Below is a small trained network, with its code and all its weights. Each question gives an input and a class and asks what happens when units are switched off, that is, made to give their printed mean instead of their output.

import numpy as np


def w(rows, s, z=0):
    codes = np.array(rows[::2]) - 128.0
    scale = np.full(codes.shape[1], s)
    scale[-1] = z or s
    return codes * scale


def norm(h):
    return h / np.sqrt((h * h).mean(-1, keepdims=True) + 1e-5)


def f(y):
    return y / 2 * (1 + np.tanh(0.7978845608 * (y + 0.044715 * y**3)))


def log_softmax(a):
    a = a - a.max(-1, keepdims=True)
    return a - np.log(np.exp(a).sum(-1, keepdims=True))


def net(x, mask):
    res = np.array(x, float).reshape(1, 2) / 4 @ E
    u = 0
    for l in range(3):
        y = f(norm(res) @ A[l][:, :-1].T + A[l][:, -1])
        res = res + np.where(mask[u : u + 4], y, B[l][:, -1]) @ B[l][:, :-1]
        u += 4
    return log_softmax(norm(res)[-1] @ U[:, :-1].T + U[:, -1])


A, B = {}, {}
E = w([
[192,71,96,80],'x0',
[195,64,3,209],'x1',
],0.0037)
A[0] = w([
[221,100,134,118,188],'0.n0',
[181,110,71,169,8],'0.n1',
[147,2,211,224,211],'0.n2',
[100,141,97,228,204],'0.n3',
],0.0078,0.0016)
B[0] = w([
[64,80,156,111,201],'0.n0',
[112,105,125,170,228],'0.n1',
[201,235,2,40,184],'0.n2',
[191,144,153,45,253],'0.n3',
],0.0082,0.0038)
A[1] = w([
[100,175,152,191,92],'1.n0',
[97,215,15,244,8],'1.n1',
[130,90,188,213,10],'1.n2',
[2,182,181,101,163],'1.n3',
],0.0051,0.0019)
B[1] = w([
[116,124,5,134,105],'1.n0',
[107,142,163,131,105],'1.n1',
[135,139,129,107,81],'1.n2',
[127,102,106,147,252],'1.n3',
],0.012,0.0024)
A[2] = w([
[198,134,184,255,82],'2.n0',
[47,157,78,212,253],'2.n1',
[212,174,145,160,8],'2.n2',
[100,90,236,25,113],'2.n3',
],0.0078,0.002)
B[2] = w([
[22,255,114,150,93],'2.n0',
[138,132,250,41,199],'2.n1',
[164,187,154,62,150],'2.n2',
[146,88,151,188,252],'2.n3',
],0.0058,0.0035)
U = w([
[119,125,210,57,252],'0',
[254,150,70,79,252],'1',
[128,65,155,160,252],'2',
[185,69,12,120,247],'3',
[138,182,141,146,4],'4',
[119,169,139,122,4],'5',
[116,164,94,121,4],'6',
[139,143,95,158,4],'7',
],0.0092,0.0021)

Each question gives the input, the list of numbers given to net, and the class t.
The units are the neurons (one row each of A and B). Each row of codes is followed by its name. A weight is (code - 128) times the scale printed after its matrix; where a second scale follows, it is the last column's (A, B and U).
mask holds one flag per neuron, layer by layer. A switched-off neuron (its flag False) gives its mean, the last column of its row in B, instead of its output. The means were averaged over made-up inputs and are rounded, as every weight is.
A unit's drop is (log p(t) with every unit on - log p(t) with that unit switched off) / (log p(t) with every unit on - log p(t) with every unit switched off).
The circuit of an input: a set's keep is (log p(t) with only the set's units on - log p(t) with every unit switched off) / (log p(t) with every unit on - log p(t) with every unit switched off). Starting from all 12 units, units are removed one at a time, each time the one whose removal leaves the highest keep (on an exact tie, the one counted first), for as long as the keep stays at least 0.8.
circuit, biggest first: the units of the circuit, biggest drop first
unit that matters most: the unit with the biggest drop
k most important neurons: the k neurons with the biggest drops, biggest first
drop when u is switched off: that unit's drop, to one decimal
input [5,-5], class 2: circuit, biggest first => [0.n3 2.n3]
input [-7,3], class 1: 2 most important neurons => [0.n3 2.n1]
input [1,-7], class 2: 2 most important neurons => [2.n3 0.n1]
input [1,-6], class 2: unit that matters most => 0.n1
input [1,-1], class 2: 4 most important neurons => [0.n1 2.n2 1.n2 0.n2]
input [-7,1], class 1: 2 most important neurons => [0.n3 0.n0]
input [4,-7], class 2: circuit, biggest first => [0.n3 2.n3 2.n1]
input [8,-6], class 2: 3 most important neurons => [2.n3 0.n3 0.n2]
input [1,-8], class 2: circuit, biggest first => [2.n3 0.n3 1.n3]
input [-6,5], class 1: drop when 0.n3 is switched off => 1.0
input [-8,3], class 1: drop when 0.n3 is switched off => 0.9
